Here is a tiny trained network, its code and every weight. The questions are about switching its units off for an input and a target symbol, where a switched-off unit gives its printed mean instead of its output.

import numpy as np


def w(rows, s, z=0):
    codes = np.array(rows[::2]) - 128.0
    scale = np.full(codes.shape[1], s)
    scale[-1] = z or s
    return codes * scale


def norm(h):
    return h / np.sqrt((h * h).mean(-1, keepdims=True) + 1e-5)


def f(y):
    return y / 2 * (1 + np.tanh(0.7978845608 * (y + 0.044715 * y**3)))


def softmax(a):
    e = np.exp(a - a.max(-1, keepdims=True))
    return e / e.sum(-1, keepdims=True)


def log_softmax(a):
    a = a - a.max(-1, keepdims=True)
    return a - np.log(np.exp(a).sum(-1, keepdims=True))


def net(x, mask):
    ids = ['αβγδεζηθλμξστφψω'.index(c) for c in x.split()]
    T = len(ids)
    res = E[ids] + P[:T]
    q, k, v = (norm(res) @ M[0].T for M in (Q, K, V))
    z = softmax(np.where(np.tri(T) > 0, q @ k.T / 2**0.5, -1e9)) @ v
    res = res + np.where(mask[0], z, O[0][:, -1]) @ O[0][:, :-1]
    y = f(norm(res) @ A[0][:, :-1].T + A[0][:, -1])
    res = res + np.where(mask[1:9], y, B[0][:, -1]) @ B[0][:, :-1]
    return log_softmax(norm(res)[-1] @ U[:, :-1].T + U[:, -1])


Q, K, V, O, A, B = {}, {}, {}, {}, {}, {}
E = w([
[103,94,181,118,113,84,243,176,121,100,80,91],'α',
[156,109,214,115,176,132,84,85,152,80,104,119],'β',
[113,75,122,75,123,195,111,229,180,113,75,91],'γ',
[165,130,140,84,137,104,78,123,152,117,173,82],'δ',
[132,186,85,225,91,75,82,113,232,94,108,176],'ε',
[117,199,125,69,125,88,83,155,170,77,152,110],'ζ',
[132,50,144,113,102,114,156,163,147,180,107,150],'η',
[155,53,107,141,150,52,196,196,157,82,129,60],'θ',
[140,224,163,52,186,180,123,123,141,125,115,190],'λ',
[160,116,123,150,171,95,149,153,108,27,149,218],'μ',
[75,114,153,131,88,25,94,140,136,158,99,158],'ξ',
[147,138,168,152,76,161,143,137,96,141,250,152],'σ',
[143,74,123,136,60,41,126,115,168,150,90,172],'τ',
[86,184,166,203,137,179,94,183,146,77,171,115],'φ',
[129,143,121,198,181,142,91,161,127,166,178,160],'ψ',
[140,130,131,170,191,143,129,185,104,166,136,97],'ω',
],0.021)
P = w([
[95,143,107,89,147,117,51,125,2,66,61,177],'0',
[78,89,146,57,118,110,74,209,75,118,48,147],'1',
[92,66,53,67,160,143,73,117,115,118,91,133],'2',
[118,96,120,96,147,95,102,166,102,131,108,136],'3',
[149,127,133,134,149,61,138,135,94,124,142,135],'4',
[144,115,128,125,139,77,128,145,142,148,140,132],'5',
[126,97,121,109,146,99,145,145,173,146,136,126],'6',
[134,111,145,121,135,74,167,125,175,155,154,121],'7',
[111,95,130,109,130,88,172,105,216,167,149,119],'8',
[130,104,140,112,125,64,189,100,214,162,157,115],'9',
[126,124,151,127,122,43,209,103,212,162,163,119],'10',
],0.009)
Q[0] = w([
[150,171,193,67,137,155,74,238,206,128,230,129],'h0',
[84,201,65,96,134,252,32,146,7,156,182,35],'h0',
],0.019)
K[0] = w([
[107,119,129,235,130,154,223,168,210,186,165,111],'h0',
[91,83,50,252,97,165,112,193,10,155,95,132],'h0',
],0.021)
V[0] = w([
[176,129,215,121,253,114,90,78,173,149,47,114],'h0',
[176,221,52,30,142,104,161,160,124,157,98,146],'h0',
],0.02)
O[0] = w([
[87,59,9,117,138,168,163,56,39,118,82,112,253],'h0',
[81,136,125,79,93,125,172,135,176,112,163,196,80],'h0',
],0.012,0.02)
A[0] = w([
[178,186,186,120,86,251,115,87,88,102,85,43,69],'n0',
[169,96,156,152,128,122,157,156,144,158,139,171,184],'n1',
[94,119,76,156,126,143,163,151,81,202,127,183,254],'n2',
[135,124,88,188,130,159,139,164,122,144,38,147,127],'n3',
[203,127,200,128,116,159,88,131,163,113,101,114,144],'n4',
[131,189,64,122,174,178,129,171,47,218,126,85,87],'n5',
[122,193,164,101,183,163,200,98,184,213,120,205,43],'n6',
[123,117,136,190,102,111,107,126,130,146,102,84,143],'n7',
],0.018,0.0039)
B[0] = w([
[182,154,85,121,32,112,130,251,58,114,46,154,204],'n0',
[107,159,148,134,140,159,100,110,90,174,174,134,150],'n1',
[207,147,188,186,110,110,128,188,195,156,142,116,243],'n2',
[150,137,163,119,171,97,125,62,121,112,137,90,228],'n3',
[130,108,78,156,108,168,176,65,130,70,171,66,208],'n4',
[13,123,135,135,188,129,111,105,210,198,156,210,249],'n5',
[140,188,55,45,197,177,136,96,67,175,104,14,155],'n6',
[64,145,96,102,129,143,122,162,156,152,115,160,202],'n7',
],0.016,0.015)
U = w([
[82,158,208,152,125,102,207,119,80,136,105,130,94],'α',
[124,46,116,174,132,152,113,61,69,135,125,105,177],'β',
[152,123,128,99,144,139,115,138,136,130,141,108,100],'γ',
[254,108,130,160,155,49,164,146,153,137,108,108,84],'δ',
[80,184,124,110,134,80,99,85,156,67,119,139,91],'ε',
[163,180,108,54,153,174,161,125,137,166,144,122,162],'ζ',
[203,153,198,137,98,178,79,96,113,174,173,112,253],'η',
[125,118,114,137,188,69,154,191,101,130,196,86,48],'θ',
[124,80,85,123,62,134,186,126,161,122,173,189,66],'λ',
[149,118,133,136,173,146,109,145,78,72,196,199,154],'μ',
[107,115,137,86,100,77,75,172,107,199,75,186,76],'ξ',
[141,93,173,106,137,179,98,143,155,101,108,152,122],'σ',
[90,118,157,126,29,128,84,79,91,171,160,151,122],'τ',
[131,150,112,199,71,168,98,180,104,121,102,123,122],'φ',
[98,137,132,178,191,129,160,141,171,189,183,159,167],'ψ',
[153,122,131,109,135,142,113,128,134,135,137,106,95],'ω',
],0.0086,0.0038)

Each question gives the input, a string of symbols that net reads in full, and the target symbol t.
The units are the heads (2 rows each of Q, K, V and O) and the neurons (one row each of A and B). Each row of codes is followed by its name. A weight is (code - 128) times the scale printed after its matrix; where a second scale follows, it is the last column's (O, A, B and U).
mask holds one flag per unit, heads first, then neurons. A switched-off unit (its flag False) gives its mean, the last column of its rows in O or B, instead of its output. The means were averaged over made-up inputs and are rounded, as every weight is.
A unit's drop is (log p(t) with every unit on - log p(t) with that unit switched off) / (log p(t) with every unit on - log p(t) with every unit switched off).
The circuit of an input: a set's keep is (log p(t) with only the set's units on - log p(t) with every unit switched off) / (log p(t) with every unit on - log p(t) with every unit switched off). Starting from all 9 units, units are removed one at a time, each time the one whose removal leaves the highest keep (on an exact tie, the one counted first), for as long as the keep stays at least 0.8.
units of the circuit, in order: the units of the circuit, biggest drop first
most important unit: the unit with the biggest drop
top k neurons: the k neurons with the biggest drops, biggest first
drop of u: that unit's drop, to one decimal
input ε ε δ η, target δ: top 2 neurons	[n2 n5]
input δ μ τ ω ε, target δ: top 4 neurons	[n5 n2 n7 n4]
input ε ε λ ε ω ζ, target ψ: most important unit	n0
input ε β δ η σ η ψ ζ, target ξ: top 2 neurons	[n0 n4]
input λ τ ζ μ φ ζ, target φ: units of the circuit, in order	[h0 n0 n4 n3]
input ω ε ε μ, target μ: top 4 neurons	[n5 n2 n0 n3]
input φ ψ ε μ ε λ λ σ ε φ ξ, target λ: top 2 neurons	[n5 n2]
input λ φ β λ, target φ: units of the circuit, in order	[h0 n0 n4]
input ε β ζ φ τ, target ζ: units of the circuit, in order	[h0 n6]
input σ ω ε β ξ δ μ, target δ: units of the circuit, in order	[n5 n2]
input φ φ β λ ε σ, target η: top 2 neurons	[n5 n1]
input μ ε ε ψ γ φ, target ξ: units of the circuit, in order	[n0 h0 n5]
input β β τ λ ω ξ η, target λ: drop of h0	1.8
input ε φ σ, target φ: top neuron	[n0]
input η α ε η, target η: drop of n1	0.3
input ε λ η φ, target φ: drop of h0	2.0
input ω γ γ φ μ μ λ ε φ β σ, target φ: drop of n0	0.5
input ε σ φ η ε ψ γ, target ξ: top 2 neurons	[n0 n4]
input γ ω μ φ, target ψ: top 2 neurons	[n5 n2]
input λ ε σ ξ, target λ: units of the circuit, in order	[h0]
